Below are the code and all the weights of a small trained network. Each question names an input and a class and asks about switching units off, where a switched-off unit gives its printed mean instead of its output.

import numpy as np


def w(rows, s, z=0):
    codes = np.array(rows[::2]) - 128.0
    scale = np.full(codes.shape[1], s)
    scale[-1] = z or s
    return codes * scale


def norm(h):
    return h / np.sqrt((h * h).mean(-1, keepdims=True) + 1e-5)


def f(y):
    return y / 2 * (1 + np.tanh(0.7978845608 * (y + 0.044715 * y**3)))


def log_softmax(a):
    a = a - a.max(-1, keepdims=True)
    return a - np.log(np.exp(a).sum(-1, keepdims=True))


def net(x, mask):
    res = np.array(x, float).reshape(1, 3) / 4 @ E
    u = 0
    for l in range(4):
        y = f(norm(res) @ A[l][:, :-1].T + A[l][:, -1])
        res = res + np.where(mask[u : u + 9], y, B[l][:, -1]) @ B[l][:, :-1]
        u += 9
    return log_softmax(norm(res)[-1] @ U[:, :-1].T + U[:, -1])


A, B = {}, {}
E = w([
[150,113,116,215,188,17,214,152],'x0',
[47,68,3,70,104,118,213,2],'x1',
[89,97,212,16,207,73,145,129],'x2',
],0.00094)
A[0] = w([
[138,118,128,129,130,127,121,120,127],'0.n1',
[136,132,123,124,131,125,125,125,128],'0.n2',
[157,113,127,129,133,128,106,132,91],'0.n3',
[146,102,147,146,126,139,113,143,109],'0.n4',
[52,58,59,105,110,142,193,21,128],'0.n5',
[154,221,45,200,55,161,122,132,115],'0.n6',
[193,162,209,164,149,142,64,249,108],'0.n7',
[127,129,128,128,128,128,128,129,128],'0.n8',
[149,141,128,121,132,130,98,146,2],'0.n9',
],0.0016,0.0033)
B[0] = w([
[128,133,129,127,129,131,133,128,127],'0.n1',
[127,128,130,128,128,130,131,128,128],'0.n2',
[102,162,111,154,135,139,158,125,81],'0.n3',
[120,157,102,126,135,124,143,119,107],'0.n4',
[196,239,121,104,159,91,72,201,192],'0.n5',
[136,16,147,102,202,163,120,141,163],'0.n6',
[131,192,6,50,150,82,137,94,204],'0.n7',
[128,128,128,128,128,128,128,128,128],'0.n8',
[81,162,52,233,107,124,230,108,4],'0.n9',
],0.0016,0.0011)
A[1] = w([
[165,117,103,162,178,90,165,212,128],'1.n1',
[127,128,125,126,128,128,128,133,128],'1.n2',
[125,136,118,108,109,164,78,104,80],'1.n3',
[61,179,171,80,163,78,159,148,106],'1.n4',
[126,128,123,125,129,128,128,136,128],'1.n5',
[78,171,161,155,120,128,142,86,15],'1.n6',
[71,162,145,160,121,135,151,98,2],'1.n7',
[17,42,39,103,99,131,233,4,107],'1.n8',
[127,128,125,126,129,128,128,132,128],'1.n9',
],0.0018,0.003)
B[1] = w([
[75,148,154,102,83,146,114,102,161],'1.n1',
[128,128,128,128,128,127,128,125,129],'1.n2',
[73,154,160,163,123,96,175,143,100],'1.n3',
[167,55,90,169,138,205,103,122,126],'1.n4',
[128,128,128,129,128,126,128,123,129],'1.n5',
[155,119,75,221,136,139,166,232,15],'1.n6',
[163,133,62,232,137,123,176,241,7],'1.n7',
[230,237,66,99,180,78,40,255,142],'1.n8',
[128,128,128,129,128,127,128,126,129],'1.n9',
],0.0019,0.0012)
A[2] = w([
[118,132,119,143,122,149,162,185,25],'2.n1',
[142,108,124,206,183,53,222,164,56],'2.n2',
[141,103,124,220,187,44,232,165,68],'2.n3',
[128,128,128,128,128,128,128,128,128],'2.n4',
[153,133,46,254,48,202,121,137,66],'2.n5',
[143,113,124,193,179,63,211,163,51],'2.n6',
[195,193,247,191,146,149,60,226,12],'2.n7',
[153,142,53,239,57,189,119,134,75],'2.n8',
[117,134,98,167,96,175,150,162,15],'2.n9',
],0.0024,0.0011)
B[2] = w([
[97,132,117,33,143,130,116,146,1],'2.n1',
[86,144,146,65,70,189,64,86,95],'2.n2',
[75,147,158,78,51,208,51,71,119],'2.n3',
[128,128,128,128,128,128,128,128,128],'2.n4',
[122,60,201,42,217,110,150,103,156],'2.n5',
[94,142,138,57,84,176,71,97,75],'2.n6',
[147,174,3,78,149,62,135,124,248],'2.n7',
[124,72,194,42,213,105,144,110,141],'2.n8',
[98,120,133,30,156,128,121,149,11],'2.n9',
],0.0027,0.00078)
A[3] = w([
[88,58,206,69,227,93,172,161,67],'3.n1',
[119,130,127,123,135,105,129,93,3],'3.n2',
[88,112,51,100,122,137,162,125,53],'3.n3',
[111,157,3,87,139,111,146,140,110],'3.n4',
[95,135,160,86,67,253,84,140,57],'3.n5',
[129,125,134,161,127,139,120,158,140],'3.n6',
[133,117,106,193,109,132,149,122,147],'3.n7',
[114,134,130,140,141,83,142,125,83],'3.n8',
[137,145,57,113,158,96,134,138,90],'3.n9',
],0.0033,0.00075)
B[3] = w([
[211,18,99,142,210,249,87,56,228],'3.n1',
[134,134,157,136,91,204,109,180,119],'3.n2',
[165,178,184,161,154,107,108,222,79],'3.n3',
[219,203,172,157,180,59,64,189,183],'3.n4',
[30,146,185,128,46,62,72,26,245],'3.n5',
[128,130,77,65,147,74,156,105,109],'3.n6',
[156,127,152,99,118,112,212,121,108],'3.n7',
[154,145,106,93,65,230,104,131,119],'3.n8',
[166,168,234,132,124,137,89,140,167],'3.n9',
],0.002,0.0012)
U = w([
[190,210,121,125,150,78,93,188,164],'0',
[47,141,153,109,54,122,91,72,160],'1',
[159,37,136,110,200,189,128,104,156],'2',
[130,116,95,191,83,111,255,136,121],'3',
[47,122,114,141,139,160,172,212,42],'4',
[68,127,100,142,128,186,178,214,4],'5',
[49,108,102,143,128,166,171,244,23],'6',
[61,114,101,148,129,166,168,219,2],'7',
],0.01,0.0061)

Each question gives the input, the list of numbers given to net, and the class t.
The units are the neurons (one row each of A and B). Each row of codes is followed by its name. A weight is (code - 128) times the scale printed after its matrix; where a second scale follows, it is the last column's (A, B and U).
mask holds one flag per neuron, layer by layer. A switched-off neuron (its flag False) gives its mean, the last column of its row in B, instead of its output. The means were averaged over made-up inputs and are rounded, as every weight is.
A unit's drop is (log p(t) with every unit on - log p(t) with that unit switched off) / (log p(t) with every unit on - log p(t) with every unit switched off).
The circuit of an input: a set's keep is (log p(t) with only the set's units on - log p(t) with every unit switched off) / (log p(t) with every unit on - log p(t) with every unit switched off). Starting from the 12 units with the biggest drops (on a tie, the unit counted first), units are removed one at a time, each time the one whose removal leaves the highest keep (on an exact tie, the one counted first), for as long as the keep stays at least 0.8.
circuit, biggest first: the units of the circuit, biggest drop first
k most important neurons: the k neurons with the biggest drops, biggest first
k most important neurons of layer l: the k neurons of layer l with the biggest drops, biggest first
drop of u: that unit's drop, to one decimal
input [3,-6,8], class 2: circuit, biggest first => [3.n1]
input [5,3,-5], class 1: 3 most important neurons => [2.n3; 2.n2; 1.n4]
input [7,4,7], class 1: 2 most important neurons => [2.n3; 2.n2]
input [-2,1,2], class 3: 2 most important neurons => [2.n5; 2.n8]
input [2,-6,-7], class 2: 2 most important neurons => [2.n5; 2.n8]
input [8,-6,5], class 1: circuit, biggest first => [2.n3; 1.n8; 2.n2; 2.n6]
input [5,4,3], class 1: circuit, biggest first => [2.n3; 2.n2; 2.n6]
input [0,5,-6], class 2: 2 most important neurons => [2.n5; 0.n7]
input [-4,6,-7], class 2: 4 most important neurons => [2.n5; 2.n8; 0.n7; 2.n7]
input [-5,5,1], class 0: 2 most important neurons => [1.n8; 2.n3]
input [2,-6,-8], class 2: 4 most important neurons => [2.n5; 2.n8; 1.n8; 0.n5]
input [5,5,2], class 0: 2 most important neurons of layer 1 => [1.n8; 1.n3]
input [1,3,-2], class 3: 2 most important neurons of layer 0 => [0.n5; 0.n7]
input [-1,-1,-3], class 3: 2 most important neurons => [0.n6; 1.n4]
input [5,-1,-5], class 1: 2 most important neurons of layer 2 => [2.n3; 2.n2]
input [6,-1,-7], class 2: 3 most important neurons => [2.n5; 2.n8; 3.n1]
input [-1,6,5], class 0: 3 most important neurons => [1.n8; 2.n5; 2.n8]
input [-1,-2,3], class 3: most important neuron of layer 3 => [3.n1]
input [-8,8,6], class 0: 2 most important neurons of layer 3 => [3.n4; 3.n3]
input [8,-1,7], class 1: most important neuron of layer 0 => [0.n6]
input [-3,6,5], class 0: drop of 2.n5 => 0.2
input [-6,8,0], class 0: drop of 1.n8 => 0.1
input [0,-1,-5], class 2: drop of 2.n1 => 0.0
input [4,8,-7], class 0: drop of 1.n8 => 1.1
